How the objects are linked:
TT + SM
TT $ LG
TT § BN
TT ~ PF
TT % ZD
ZB + PG
ZB $ HJ
ZB § FH
ZB ~ DC
ZB % QD
DT + DM
DT $ NS
DT § DQ
DT ~ HJ
DT % FH
LG + QH
LG $ BB
LG § JH
LG ~ SL
LG % SM
SL + GT
SL $ DH
SL § QH
SL ~ JF
SL % SD
QD + ZB
QD $ PG
QD § HS
QD ~ CD
QD % LM
PF + SD
PF $ SL
PF § SM
PF ~ LB
PF % DP
CG + LM
CG $ QD
CG § RM
CG ~ SZ
CG % QB
DH + RH
DH $ ZD
DH § TB
DH ~ CZ
DH % GT
MQ + BN
MQ $ QC
MQ § RZ
MQ ~ TT
MQ % JB
HJ + ZJ
HJ $ ZN
HJ § DM
HJ ~ TL
HJ % PG
CT + SZ
CT $ CR
CT § CG
CT ~ PP
CT % QZ
TP + LQ
TP $ NT
TP § CD
TP ~ QC
TP % RZ
LB + HP
LB $ JF
LB § SD
LB ~ BH
LB % HM
NL + DP
NL $ PF
NL § ZD
NL ~ RP
NL % CZ
BL + RP
BL $ HM
BL § NL
BL ~ NF
BL % ZL
CR + CD
CR $ DC
CR § QD
CR ~ TP
CR % SZ
SM + LG
SM $ QH
SM § QC
SM ~ SD
SM % TT
SD + SL
SD $ GT
SD § LG
SD ~ HP
SD % PF
RP + HM
RP $ LB
RP § DP
RP ~ DD
RP % BL
DN + QZ
DN $ CT
DN § TL
DN ~ PR
DN % NT
ZN + RM
ZN $ BF
ZN § NF
ZN ~ CG
ZN % ZJ
JB + MQ
JB $ BN
JB § PP
JB ~ ZD
JB % TB
TL + QB
TL $ CG
TL § ZJ
TL ~ QZ
TL % MM
QH + BB
QH $ TB
QH § MZ
QH ~ GT
QH % LG
PG + HJ
PG $ ZJ
PG § DT
PG ~ MM
PG % ZB
DC + MM
DC $ TL
DC § PG
DC ~ NT
DC % CD
LM + QD
LM $ ZB
LM § BF
LM ~ CR
LM % CG
PP + RZ
PP $ TP
PP § SZ
PP ~ MQ
PP % JN
NF + DD
NF $ CJ
NF § RP
NF ~ RM
NF % NS
MZ + PR
MZ $ JN
MZ § DN
MZ ~ BB
MZ % JH
QB + CG
QB $ LM
QB § ZN
QB ~ CT
QB % TL
RM + BF
RM $ HS
RM § DD
RM ~ LM
RM % ZN
NS + NF
NS $ DD
NS § BL
NS ~ ZN
NS % DM
ZL + BL
ZL $ RP
ZL § CZ
ZL ~ NS
ZL % DQ
JN + PP
JN $ RZ
JN § CT
JN ~ JB
JN % PR
BF + HS
BF $ FH
BF § CJ
BF ~ QD
BF % RM
PR + JN
PR $ PP
PR § QZ
PR ~ TB
PR % MZ
FH + DT
FH $ DM
FH § SR
FH ~ PG
FH % HS
JH + MZ
JH $ PR
JH § NT
JH ~ QH
JH % QC
TB + JB
TB $ MQ
TB § JN
TB ~ RH
TB % BB
CD + DC
CD $ MM
CD § ZB
CD ~ LQ
CD % CR
QZ + CT
QZ $ SZ
QZ § QB
QZ ~ JN
QZ % DN
BN + QC
BN $ JH
BN § TP
BN ~ SM
BN % MQ
DP + PF
DP $ SD
DP § TT
DP ~ HM
DP % NL
BB + TB
BB $ JB
BB § PR
BB ~ DH
BB % QH
DD + CJ
DD $ BH
DD § HM
DD ~ BF
DD % NF
GT + DH
GT $ RH
GT § BB
GT ~ QM
GT % SL
CZ + NL
CZ $ DP
CZ § RH
CZ ~ BL
CZ % QM
RH + ZD
RH $ TT
RH § JB
RH ~ NL
RH % DH
ZJ + ZN
ZJ $ RM
ZJ § NS
ZJ ~ QB
ZJ % HJ
LQ + NT
LQ $ DN
LQ § DC
LQ ~ JH
LQ % TP
QC + JH
QC $ MZ
QC § LQ
QC ~ LG
QC % BN
JF + QM
JF $ CZ
JF § GT
JF ~ DQ
JF % HP
CJ + BH
CJ $ SR
CJ § LB
CJ ~ HS
CJ % DD
BH + SR
BH $ DQ
BH § HP
BH ~ FH
BH % CJ
HP + JF
HP $ QM
HP § SL
HP ~ SR
HP % LB
DM + NS
DM $ NF
DM § ZL
DM ~ ZJ
DM % DT
SR + DQ
SR $ ZL
SR § JF
SR ~ DT
SR % BH
HM + LB
HM $ HP
HM § PF
HM ~ CJ
HM % RP
HS + FH
HS $ DT
HS § BH
HS ~ ZB
HS % BF
QM + CZ
QM $ NL
QM § DH
QM ~ ZL
QM % JF
NT + DN
NT $ QZ
NT § MM
NT ~ MZ
NT % LQ
DQ + ZL
DQ $ BL
DQ § QM
DQ ~ DM
DQ % SR
MM + TL
MM $ QB
MM § HJ
MM ~ DN
MM % DC
SZ + CR
SZ $ CD
SZ § LM
SZ ~ RZ
SZ % CT
RZ + TP
RZ $ LQ
RZ § CR
RZ ~ BN
RZ % PP
ZD + TT
ZD $ SM
ZD § MQ
ZD ~ DP
ZD % RH

In the rows, 63 stands for zero.

The rows follow the links: the fewer symbols apart two objects are, the more alike their rows tend to be.

Known rows, each with its object:
85 70 70 59 37 49 54 60 87 46 56 71 26 73 38 70 88 74 60 31 46 17 46 53 56 56 45 60 74 91 95 28 26 85 65 71 79 87 47 68 66 | LM
40 56 62 74 97 76 75 65 36 82 71 62 101 60 87 57 36 55 67 98 79 104 88 76 62 72 79 68 52 36 34 102 101 44 62 60 48 38 80 59 63 | SL
38 50 64 85 102 75 79 59 26 82 67 68 93 72 77 63 30 62 62 97 78 85 89 78 47 66 78 69 44 42 32 106 101 42 64 73 50 39 73 63 69 | PF
89 73 66 55 32 51 53 62 90 44 55 68 28 68 42 71 90 72 61 31 46 23 41 51 65 56 48 61 77 92 94 25 24 84 66 68 80 89 47 67 63 | CG
54 47 44 45 39 76 33 62 41 32 47 50 63 25 63 93 62 37 89 65 9 69 48 64 66 55 91 42 64 39 53 97 76 79 44 61 67 72 86 72 52 | JB
39 52 65 77 99 77 78 65 32 82 69 66 98 66 83 60 34 57 64 98 81 97 90 79 52 66 80 67 50 39 33 104 100 40 63 66 49 37 75 59 65 | SD
63 46 64 44 42 68 40 64 42 24 46 71 61 36 45 88 66 49 79 55 8 50 62 73 49 49 79 20 63 43 52 106 69 86 30 67 68 64 77 75 70 | QC
80 64 102 34 44 52 75 88 69 43 60 86 78 47 43 57 79 71 56 45 47 73 88 78 56 57 58 4 66 41 54 99 60 82 24 48 57 45 62 70 80 | RZ
89 82 77 24 25 52 63 87 114 60 71 53 68 44 61 42 96 65 60 35 70 87 56 58 98 67 48 42 81 60 81 46 38 84 49 29 60 70 57 62 66 | SZ
58 47 49 43 36 74 33 63 42 28 45 52 58 28 56 93 62 40 88 61 11 59 50 66 59 52 89 35 64 40 55 100 73 83 40 66 68 73 85 73 58 | MQ
86 68 84 75 57 45 69 59 77 51 60 89 29 91 34 66 79 89 49 34 60 9 65 59 39 53 39 57 63 97 86 34 35 75 67 85 79 76 40 65 73 | PG
37 49 65 90 106 75 79 56 20 78 62 73 85 76 76 68 28 62 62 95 73 74 89 80 39 67 78 68 43 49 34 101 99 40 64 79 53 40 73 63 67 | DP
45 57 34 47 57 84 44 65 49 63 61 31 89 29 89 69 55 32 86 87 50 110 54 67 93 69 90 68 67 33 46 88 89 59 58 45 52 62 88 64 46 | SM
92 80 71 25 21 53 59 83 110 56 69 52 61 45 59 44 101 66 60 37 65 83 49 55 96 66 49 48 82 63 84 35 35 85 53 31 63 76 57 62 64 | CR

Each walk starts at a row. The symbols on each line, taken left to right, move it on to the next object.
Each answer is a row, close to the row of the object it stands for.
start 86 65 79 69 49 45 65 57 78 48 54 85 25 84 36 70 83 85 55 34 55 9 56 54 46 53 42 58 66 95 89 31 31 79 67 83 79 80 41 67 70
~ + ~ + % + §	88 72 62 48 28 49 50 64 97 45 59 63 30 63 45 67 95 72 62 29 46 31 37 49 73 57 50 61 79 87 96 25 25 85 67 62 79 91 48 67 59
~ $ + % ~ +	84 72 101 28 41 49 77 94 83 51 65 80 82 46 49 43 85 71 52 42 61 86 83 72 71 61 53 10 69 44 59 85 52 82 26 38 54 46 61 63 79
start 41 57 52 62 88 81 69 67 42 83 72 48 101 51 91 57 41 46 71 94 76 115 79 74 78 72 84 70 58 34 35 96 98 45 62 50 49 43 83 60 58
% + % $ + + $ §	64 47 74 43 40 64 47 70 43 24 44 76 61 37 43 84 67 55 75 52 14 49 64 72 44 49 78 16 61 44 51 107 67 87 27 65 64 61 74 77 73
$ % § % + $	90 83 82 22 29 52 67 89 107 59 71 57 73 44 60 38 96 68 58 40 69 94 63 58 93 64 49 36 81 56 76 51 39 83 44 29 58 65 57 63 67
start 42 58 41 51 72 85 56 66 49 74 67 36 98 41 90 62 45 40 79 95 66 118 63 70 87 73 88 69 62 33 40 91 94 53 59 44 50 52 86 62 50
§ $ ~ $ $ $ $ §	89 78 98 25 39 51 76 94 92 54 69 74 83 44 53 40 86 73 54 44 65 89 80 68 77 63 48 17 75 46 61 78 50 82 28 35 52 48 60 65 76
§ ~ ~ + § ~	76 61 101 37 44 53 70 86 62 38 56 87 75 46 42 61 73 71 57 45 40 64 85 75 49 52 59 4 64 43 50 102 60 84 21 54 57 47 64 72 81
start 89 79 95 24 36 49 77 91 101 58 72 67 83 44 56 36 92 71 53 42 68 92 75 67 84 65 47 21 75 50 65 69 46 83 34 30 54 52 58 64 75
% $ § % % ~ +	89 81 89 24 31 51 73 92 102 59 71 64 76 43 57 38 91 67 56 41 72 95 70 61 90 68 47 28 78 52 70 61 44 81 37 29 57 57 57 61 71
~ $ ~ % $ %	60 44 57 45 40 69 40 64 40 26 44 64 59 30 51 90 65 43 83 57 8 53 56 69 55 49 83 27 66 41 53 103 72 86 34 67 66 66 81 73 62
start 71 54 88 38 45 60 61 76 48 28 51 84 68 43 41 72 70 60 66 47 26 52 77 77 43 51 68 4 61 44 50 108 65 86 24 64 62 52 69 73 79
~ $ § $ ~ +	68 50 81 42 43 64 54 73 46 27 48 79 64 39 40 79 68 60 70 49 20 49 73 75 43 48 72 10 61 42 51 109 67 87 26 66 62 55 74 74 74
~ § $ § + ~ §	89 84 70 31 22 53 57 80 111 57 67 51 53 44 59 49 97 65 63 35 63 74 43 50 96 64 48 53 85 70 87 31 32 85 57 35 69 78 58 63 60
start 43 58 37 51 66 82 50 67 50 69 67 32 94 33 92 68 48 34 83 90 58 116 59 67 91 71 89 70 64 31 44 89 94 55 62 43 49 58 88 62 51
~ ~ § § + +	48 50 33 44 40 82 32 59 45 44 53 37 72 22 76 84 59 30 89 76 24 83 43 65 81 62 93 55 69 35 53 91 81 72 51 54 62 73 89 69 50
+ $ § § §	87 68 74 63 41 47 57 59 83 46 55 79 27 76 34 70 85 81 55 32 53 10 49 53 51 56 44 56 69 95 92 31 29 84 68 76 82 82 45 65 70
start 90 82 63 35 21 52 52 75 109 51 64 51 47 48 55 54 98 65 65 34 57 64 42 50 95 63 51 57 83 74 90 26 29 86 62 42 70 85 56 65 59
% $ § % % ~ +	91 77 60 38 22 53 48 70 107 51 61 54 41 51 51 59 96 68 65 31 52 54 37 50 87 63 51 60 81 76 94 26 28 88 64 48 74 85 55 62 57
+ + % + %	89 77 63 44 23 52 49 67 99 47 59 57 35 56 48 64 96 68 64 32 50 42 39 49 81 59 49 57 81 81 95 24 24 87 64 54 77 91 51 65 60
start 84 68 103 31 41 52 76 94 80 49 64 83 81 47 47 46 82 73 53 44 56 79 88 75 62 59 54 5 67 43 55 91 56 83 25 42 55 46 61 66 82
§ % ~ ~ ~	47 55 33 46 52 84 37 66 49 56 61 32 83 25 87 77 56 33 86 84 42 102 48 62 88 65 93 65 68 32 48 89 86 65 58 46 57 65 92 67 47
% ~ $ + %	41 58 58 68 92 80 72 68 39 82 69 54 100 56 89 57 38 50 67 97 79 112 83 75 69 73 81 69 55 36 33 99 100 43 61 53 48 41 82 60 62
start 51 50 36 44 39 80 28 62 44 39 49 40 66 25 68 89 61 31 91 72 17 76 46 67 73 57 92 51 64 38 53 93 77 76 45 59 64 72 89 72 52
$ $ § ~ ~	48 51 33 44 46 82 34 63 49 50 58 33 79 23 80 81 56 29 89 80 31 96 45 64 85 63 93 62 67 36 51 91 84 71 55 49 58 68 89 68 48
§ ~ ~ § ~ § § %	74 56 93 37 42 54 66 80 55 34 54 85 73 45 41 67 75 66 65 45 32 56 83 77 46 51 65 1 63 45 52 105 63 86 20 58 60 47 67 72 80
